[105 172 124  95] : k412
[ 96  80 117 136] : k443
[155 180 137 114] : k923
[101  88 123 146] : k846
where: [95]
k412, 4
len: [ 96  80 117]
3
where: [105]
k412, 1
len: [101  88 123 146]
4
where: [172]
k412, 2
len: [155 180 137]
3

[127 117 143 118 126 127 135 121 148 121 125 130 138 152 138 113 125 141
 123 130 119 119 138 148 113 138 123 127 118] -> k214
[ 99 138 131 105 163 150 133 136 178 161 125 117 118 140 112 138 152 162
 158 119 131 140 134  88 152 102 154 157 165] -> k541
[114 122 122 109 121 108 143 133 135 127 144 126 141 115 116 125 125 130
 118 126 112 130 136 137 128 125 135 111 118] -> k325
[154 137 140 111 125 142 121 128 114 120 148 111 138 129 107 113 119 121
 132 144 155 132 134 123 134 125 129 100 131] -> k724
[150 142 145 115 124 140 127 131 111 123 141 101 143 132 111 102 117 128
 140 138 149 130 131 115 127 121 129  96 128] -> k523
[147 143 132 105 119 139 130 128 112 133 141 124 137 134 106 141 126 114
 140 151 150 134 135 127 134 119 127  99 119] -> k831
len: [ 99 138 131 105 163 150 133 136 178 161 125 117 118 140 112 138 152 162
 158 119 131]
21
where: [155]
k724, 21
len: [154 137 140 111 125 142 121 128 114 120 148 111 138]
13

[123 118 145 116 111 160 120 119 121 155 164 134 125 106  94 127 150 144
 134 133 108 131 112 141 123 107 147 106 130 119  89 111 115 132 154 114
 118 119 127 126 116 155 164 104 119 116] = k89
[137 134 119 101 171 110 138 143 119 124 113 130 118 124  95 125 140 151
 117 138 130 129 133 114 136 140 121 126 126 144  90 132 160 127 133 133
 124 126 145 136  90 126 141 150 120  93] = k997
[125 143 133 143  90 152 114 119  99 145 153 129 136 140 148 145 102 107
 112 109 107 128 113 125 128 107 131 138 118 112 140 117  80 124 120 139
 118 112  99 115 159 132 104 133 127 149] = k452
[145 131 146 117 126 135 122 162  93 127 156 142 110 122 110 141 127 154
  79 119 143 145 133 108 121 125 125 115 117 128 112 112 124 139 145 143
 142 127 152 124 114 159 124 122 104 114] = k560
[130 147  98 143 162  99 110 101 136 126 123 133 120 113 101 140 125 140
 118 149 124 141 136 113 104 144 128 130 131 129 104 162 150 138 128 128
 132 130 116 110 125 136 132 101 122  93] = k492
[132 157  98 126 161  98 134 126 113 119  92 120 133 152 138 135 101 113
 117 125 119 120 130 106 141 142 109 158 120 138 128 148 133 116  99 147
 116 119 110 127 127  95  96 176 135 117] = k785
[125 123 150  96 107 163 145 146 100 150 139 123 137 142 127 121 132 121
 136 110 103 111 106 138 160 102 131 128 121 128 111  92 129 112 130 130
 103 109 126 145 115 120 135 174 131 140] = k280
where: [151]
k997, 18
len: [123 118 145 116 111 160 120 119 121 155 164 134 125 106  94 127 150 144
 134 133 108 131 112 141 123 107 147 106 130 119  89 111 115 132 154 114
 118 119 127 126 116 155 164 104]
44

[ 66  94  70 102 183] -> k593
[127 126 125 129 116] -> k275
[128 129 129 125 135] -> k220
[128 127 127 128 122] -> k842
len: [128 127]
2
where: [126]
k275, 2
len: [127 126 125 129 116]
5
len: [128 127 127]
3
where: [116]
k275, 5
q: [127 126 125 129 116]
k275
len: [128 127 127 128]
4

[121 110  92  98 114  92 131] = k622
[ 82 163 127 103 155 136  94] = k107
[112 157 150 124 128 120 116] = k535
[102 116 119 101 128 104 117] = k893
[112 103 168 129 146 121 127] = k112
[122 151  97  98 123  90 124] = k840
[147 115 146 150 132 143 141] = k386
[148  99 161 150 123 131 143] = k906
[128  90 105 120  98 107 141] = k38
[ 98 101 143 119 154 144 116] = k690
[149 150 145 137 138 139 126] = k791
[ 75  91 145 104 124 129 111] = k7
where: [139]
k791, 6
len: [112 157 150 124 128]
5
where: [99]
k906, 2
len: [128  90 105 120  98]
5
where: [126]
k791, 7

[124 119 141 114]  k425
[118 116 155 149]  k626
[140 117 108 117]  k84
[152 132 173 157]  k642
[187 113 135 108]  k95
len: [118 116]
2
len: [187 113]
2
where: [140]
k84, 1
where: [114]
k425, 4
where: [152]
k642, 1

[129 135 124 143 130 129 127 136 178 133 129 133 124 121 127] = k362
[122 127 125 120 124 118 128 117 156 129 128 117 130 126 127] = k731
[122 127 127 129 129 130 127 133  99 125 127 118 128 136 131] = k506
where: [120]
k731, 4
len: [122 127 125 120 124 118 128]
7
len: [129 135 124 143 130 129 127 136]
8
len: [122 127 127 129 129 130 127 133  99 125 127 118 128 136 131]
15

[122 132 156 118 120 136 153 123 159 137 111 135 121 144 123 112 145 136
 142 113 133 151 120 133 130 117] -> k901
[151 132 161 135 140 137  99 124 164 106 120 120  87 125 129  95 137 183
 140 130 129 110 125 119 125  98] -> k13
[127 131 136 179 132 129 119 142 142 155 125  68  96 118 118 143 118  88
 122 125 128 127 125 145 135 108] -> k953
[143 131 147 151 133 139 120 120 124 129 114 134 128 125 105 130 110 126
 126 131 118 121 124 118 135 143] -> k579
[122 124 150 144 132 135 139 135 124 118 112 163  98 152 117 137 120  81
 115 125 115 125 137 114 123 122] -> k696
[136 132 130  77 131 121 125 119 140 103 117 128 159 102 126 123 119 179
 153 135 123 122 155 142 140 145] -> k814
[124 125 126  94 125 135 109 132 129 126 120 115 128 115 114 130 114 104
 127 117 106 107 123 105 141 131] -> k611
[148 130 166 101 122 117 134 133 137 113 122 100 150 128 136 123 144 157
 140 112 129 129 135 121 136 132] -> k788
[143 129 118 144 119 114 119 125 112  87 125 126  93 104 120  65 130  87
 132 120 116 122 131 130 114 102] -> k705
len: [136 132 130  77 131 121 125]
7
len: [124 125 126  94 125 135 109]
7

[102 126 111 171 157 101  69 128 150 132 145 159 122 139 115 143 152 113
 150 117 150 136  92 160 148  90 102 158 101 135 126 137] = k920
[106 128 111 168 154 106  76 128 146 132 134 164 123 139 116 141 146 114
 137 117 146 133  98 154 145  94 105 150 105 133 128 137] = k211
[102 126 111 171 157 101  69 128 150 132 145 159 122 139 131 143 152 113
 150 117 150 136  92 160 148  90 102 158 101 135 126 137] = k835
[109 127 110 173 155 122  73 127 138 129 145 179 122 140 113 143 146 114
 136 120 150 136  95 103 143  93 105 152 104 138 121 138] = k475
[106 134 125 138 139 101 105 127 145 133 132 169 127 134 125 131 142 119
 113 129 122 127 121 136 144 104 116 139 121 122 144 133] = k307
[123 119 123 158 132 124 139 132 133 121 134 144 123 126 127 124 139 124
 139 118 142 135 109 149 138 114 120 148 115 133 126 128] = k249
[105 128 115 156 147 105  86 128 146 128 136 168 126 136 119 138 146 116
 122 121 138 132 105 149 145  94 109 148 110 129 133 135] = k426
[121 118 122 157 131 124  99 132 140 122 139 137 124 127 125 136 140 123
 140 119 148 137 105 152 138 108 117 148 112 134 124 130] = k488
[101 129 107 184 160 102  66 126 147 129 144 190 123 144 112 143 149 111
 146 114 149 133  92 156 147  85 100 155 102 136 126 140] = k880
[102 128 111 179 152 100  74 128 146 128 142 170 123 138 117 141 150 113
 145 111 143 136  97 156 150  82 104 153 104 132 133 137] = k760
where: [82]
k760, 26
where: [95]
k475, 23
q: [102 126 111 171 157 101  69 128 150 132 145 159 122 139 131 143 152 113
 150 117 150 136  92 160 148  90 102 158 101 135 126 137]
k835
len: [105 128 115 156 147 105  86 128 146 128 136 168 126 136 119 138 146 116
 122 121 138 132 105 149 145  94 109 148 110 129 133 135]
32
q: [106 128 111 168 154 106  76 128 146 132 134 164 123 139 116 141 146 114
 137 117 146 133  98 154 145  94 105 150 105 133 128 137]
k211
len: [101 129 107 184 160 102  66 126 147 129 144 190 123 144 112 143 149 111
 146 114 149 133  92 156 147  85]
26

[153 132 130 128 131 126 138 119 132 130 119 108 141 150 130 128 132 130
 134 121 133 127 137 125 126 136] : k830
[153 132 130 132 131 126 138 119 132 130 119 108 141 150 130 128 132 130
 130 121 133 127 137 125 126 136] : k335
[140 112 123 115 120 134 122 139 118 124 140 109 131 141 121 122 121 124
 129 137 127 143 122 135 130 138] : k895
[182 103 109 108 117 117 129 128 104 124 124 109 156 186 120 123 120 124
 134 130 136 139 127 129 126 151] : k365
[153 132 130 132 123 126 138 119 132 130 119 108 141 150 130 128 132 130
 130 121 133 127 137 125 126 136] : k324
where: [104]
k365, 9
q: [153 132 130 128 131 126 138 119 132 130 119 108 141 150 130 128 132 130
 134 121 133 127 137 125 126 136]
k830
len: [153 132 130 128 131 126 138 119 132 130 119 108 141 150 130 128 132 130
 134]
19

[105 117 116 134 137] = k361
[167 140  70 144 169] = k667
[ 88 140  70 144 169] = k494
where: [105]
k361, 1
len: [167 140  70 144]
4

[125 133  92 136] : k675
[135 132 101 153] : k274
[158 136 117 179] : k181
[123 110 155 154] : k400
len: [135 132 101 153]
4
where: [153]
k274, 4

[111 139 124 132 101 138 127 132 134 122 138 133 126 136 130 122 124 128
 124 132 127 105 115 135 139 135 127 125 136 122 140 134 128 132 118]  k12
[129 126 119 130 122 126 126 122 125 131 125 131 126 132 129 128 121 127
 119 125 129 124 129 125 127 132 127 126 131 132 129 125 123 126 124]  k637
[129 126 119 130 122 126 126 122 125 131 125 131 126 129 129 128 127 127
 119 125 129 124 129 125 127 132 127 126 131 132 129 125 126 126 124]  k301
[131 126 142 124 142 126 132 137 129 126 132 122 134 124 127 131 132 129
 140 132 128 138 129 128 125 121 129 131 121 126 121 129 130 129 137]  k646
[112 105 136 126  86 111 148 154 116 124 178 124 151 119 126 128 146 130
 104 150 133  95 111 116 112 124 127 118 122 145 113 111 129 124 129]  k226
len: [111 139 124 132 101 138 127 132 134 122 138]
11
len: [131 126 142 124 142 126 132 137 129 126 132 122 134 124 127 131 132 129
 140 132 128 138 129 128]
24
q: [112 105 136 126  86 111 148 154 116 124 178 124 151 119 126 128 146 130
 104 150 133  95 111 116 112 124 127 118 122 145 113 111 129 124 129]
k226
len: [111 139 124 132]
4
len: [129 126 119 130]
4
len: [131 126 142 124 142 126 132 137 129 126 132 122 134 124 127 131 132 129
 140 132 128 138 129 128 125 121 129 131 121 126]
30

[138 147 151 112 155 145 122 148 154 130 130 170 124 133 110 150 146 130
 147 102 116 132 127 133 143 147 151 106] : k606
[133 139 140 134 139 136 135 139 139 135 136 136 137 135 132 139 138 139
 137 135 135 134 134 131 139 133 135 133] : k951
[131 145 142 142 110 151 131  95 112 135 141  80 140 149 166 114 131 125
  68 164 148 142 147 140  90 154 136 160] : k321
[128 139 137 149 120 137 158 118 121 137 143  94 146 141 155 125 132 140
 105 165 151 137 142 130 120 131 126 158] : k314
[144 117 116 134 125 130 126 127 126 136 128 144 126 134 143 122 125 120
 138 127 130 139 136 153 123 145 138 136] : k603
[145 108 106 141 120 123 122 128 121 138 127 142 127 131 147 118 120 121
 146 132 133 139 136 155 126 139 132 141] : k864
[121 106 106 135 115 106 115 127 115 124 122 116 126 116 128 117 113 127
 138 134 130 120 122 121 131 104 108 132] : k251
len: [128 139 137 149 120 137 158 118 121]
9
len: [128 139 137 149 120 137 158 118 121 137 143  94 146 141 155 125 132 140
 105 165 151 137 142]
23
q: [145 108 106 141 120 123 122 128 121 138 127 142 127 131 147 118 120 121
 146 132 133 139 136 155 126 139 132 141]
k864
where: [105]
k314, 19
q: [131 145 142 142 110 151 131  95 112 135 141  80 140 149 166 114 131 125
  68 164 148 142 147 140  90 154 136 160]
k321
where: [90]
k321, 25

[125 134 127 125] -> k498
[139 150 110 104] -> k514
[140 117 148 174] -> k708
[153  78 141 103] -> k680
[126 111 139 135] -> k140
[122 131 130 139] -> k688
[130 107 139 128] -> k101
where: [126]
k140, 1
len: [125 134 127]
3
where: [140]
k708, 1
where: [104]
k514, 4
len: [126 111 139]
3
where: [128]
k101, 4
len: [140 117 148 174]
4

[124 133 106 147 171 123 131 144 103 163 145]  k882
[121 133 106 147 171 123 131 144 103 129 145]  k580
[116 114 158 130 115 122 193 127 118 113 130]  k185
where: [193]
k185, 7
where: [122]
k185, 6
where: [116]
k185, 1
where: [124]
k882, 1

[135 124 143 135 139 130 137 136 131 133 130 145 132 133] = k528
[123 130 129 106 108 135 126 114 135 133 110 112 137 124] = k392
[123 140 125 112 110 134 118 110 139 130 116 109 139 123] = k96
[143 127 120 133 128 156 125 170 119 153 148 129 127 152] = k727
[136 158 120 141 131 143 132 133 142 137 148 119 141 138] = k136
[134 149 119 175 166 108 135 132 129 108 166 146 119 127] = k613
[122 122 127 114 116 127 124 119 127 127 115 119 128 122] = k758
[147 144  81 161 138 160 110 195 102 149 189 117 109 161] = k114
[128 139 140 160 161  99 142 110 138 104 140 153 140 136] = k981
[131 130 143 144 148 115 140 122 135 119 132 148 130 125] = k695
[109 139 140 160 161  99 142 110 138 104 140 153 127 117] = k950
q: [123 130 129 106 108 135 126 114 135 133 110 112 137 124]
k392

[123 110 151  95 152 102 142 131 135 140 106  99 162  94 142 120 131 117
 118 139 144 110 138 114 134 124 107 126 142 126 125 122 144 103 154 101
 144 112 139 139 108 161  77  84  93 157 156 135 130 150 100  92  90  78
 160 135 123 140 109 107 104 146 133 132]  k296
[110 120 137 136  99 172  85  83 175 171  99 124 126 145  87 159  88 102
 100 138 134 131 109 149 153 108 117 128 131 141 150  88 156 101 145 119
 127 132 144 153 101 147 108 111 127 123 126 114 114 150 115 109 138 133
 123 119 145 141 138 145 150 100  95 145]  k529
[104  84 159 100 137 123 122 106 156 155  96  95 144 113 129 136 118 108
 107 146 140 133 123 137 135 116 112 125 115 141 143 101 166 104 140 118
 127 155 167 173  88 169  92  95 116 126 113 105  89 161  82 103 104 118
 126 115 144 154 100 115 129 122 107 147]  k947
[101  93 154 113 127 132 108  99 174 178  88  92 156 113 140 139 106  84
  89 163 168  86 127 131 127 100 103 106 153 126 133 113 158 100 154 102
 148 124 127 131 108 161  94 100 107 150 140 131 123 144 107 113 114 115
 123 121 142 147 118 124 126 114 117 161]  k999
len: [104  84 159 100 137 123 122 106 156 155  96  95 144 113 129 136 118 108
 107 146 140 133 123 137 135 116 112 125 115 141 143 101 166 104 140 118
 127 155 167 173  88 169]
42
len: [101  93 154 113 127 132 108  99 174 178  88  92 156 113 140 139 106  84
  89 163 168  86]
22
where: [149]
k529, 24
len: [123 110 151  95 152 102 142 131 135 140 106  99 162  94 142 120 131 117
 118 139 144 110 138 114 134 124 107 126 142 126 125 122 144 103 154 101
 144 112 139 139 108 161  77  84  93 157 156 135 130 150 100  92  90  78
 160 135 123 140 109 107 104 146 133 132]
64
len: [123 110 151  95 152 102 142 131 135 140 106  99 162  94 142 120 131 117
 118 139 144 110 138 114 134 124 107 126 142 126 125 122 144 103 154 101
 144 112 139 139 108 161  77  84  93 157 156 135 130 150 100  92  90]
53

[142 115 145 123 154  96 107 127 147 120 138 100 160 107 144  93 114 134
 129 122 114 142 160 152 126 150 146 170 148 150 142 136 100 130 161 138
 133 115 125 188 110 114 123 185 157 114 143 133 131 120] : k937
[105 145 100 117 102 136 105  92 114 129 100 151 107 121 150 127 112 109
 148 107 149 107 122 111 155 122 136  80 130 155 100 175 137 153 116 136
 125 108 169  97 104 130 127 162 115 155 123 144 121 154] : k391
[134 119 158 101 119 131  87 160 125  92 120 112 131 119 100 156 169 148
  81 132 116 156 131 143 125 150 135 146 135 114 150 113 140 119 119 126
 150 103 111 165 127 184 124 167 132 142 112 141 110 141] : k284
[155 118  81 108 131  62 115 135 142  69 168 114 178 123 114 117 124 128
 124 138 112 150 148 142 125 143 148 110 127 112 113 129 172 149 136 136
 116 125 130 128 126 134 123 153 126 147 113 105 130 144] : k816
[122 139 109 163 147 132 160 104 134 160 145 136 126 134 154  93  82 117
 181 117 141 104 121 112 131  98 113 132 130 135 121 140 112 144 143 122
 108 151 149 104 128  67 133  89 138 106 147 127 148 112] : k82
[150 113 162 150 149 113 149 169 142 138 149 105 133 137 118 126 121 143
 121 143 119 147 133 146  99 138 118 180 130 103 161  91 107 104 147 111
 131 161  86 161 146 123 129  98 144  92 133 118 136 101] : k29
len: [150 113 162 150 149 113 149 169 142 138 149 105 133 137 118 126 121 143
 121 143 119 147 133 146  99 138 118 180 130 103 161  91 107 104 147 111
 131 161  86 161 146 123 129  98 144  92 133]
47
len: [155 118  81 108 131  62 115 135 142  69 168 114 178 123 114 117 124 128
 124 138 112 150 148 142 125 143 148 110 127 112 113 129 172 149 136 136
 116 125 130 128 126 134 123 153 126 147 113 105 130 144]
50
len: [142 115 145 123 154  96 107 127 147 120 138 100 160 107 144  93 114 134
 129 122 114 142 160 152 126 150 146 170 148 150 142 136 100 130 161 138
 133 115 125 188 110 114 123 185 157 114]
46
len: [155 118  81 108 131  62 115 135 142  69 168 114 178 123 114 117 124 128
 124 138 112 150 148 142 125 143]
26
len: [142 115 145 123 154  96 107 127 147 120 138 100 160 107 144  93 114 134
 129 122 114 142 160 152 126 150 146 170 148 150 142 136 100 130 161 138
 133 115 125 188 110 114 123 185 157 114 143 133]
48

[ 87  86 112 111  83  67 110 150  72  80 121]  k811
[ 83  91 115 127 115 128 126 119 115  96 119]  k485
[119 114 102 144 106 134 136 137  97  67 116]  k405
len: [ 83  91 115 127 115 128 126 119 115  96 119]
11
len: [ 87  86 112 111  83  67 110 150  72]
9
len: [119 114 102 144 106 134 136 137  97]
9
len: [119 114 102 144 106 134 136]
7

[152 130 106  89 122 128 149 126  70 160 166]  k721
[155 136 108 105 115 132 154 132  68 174 154]  k659
[154 131 114 107 123 131 148 141  62 164 161]  k433
len: [152 130 106  89 122 128 149 126  70]
9
where: [155]
k659, 1

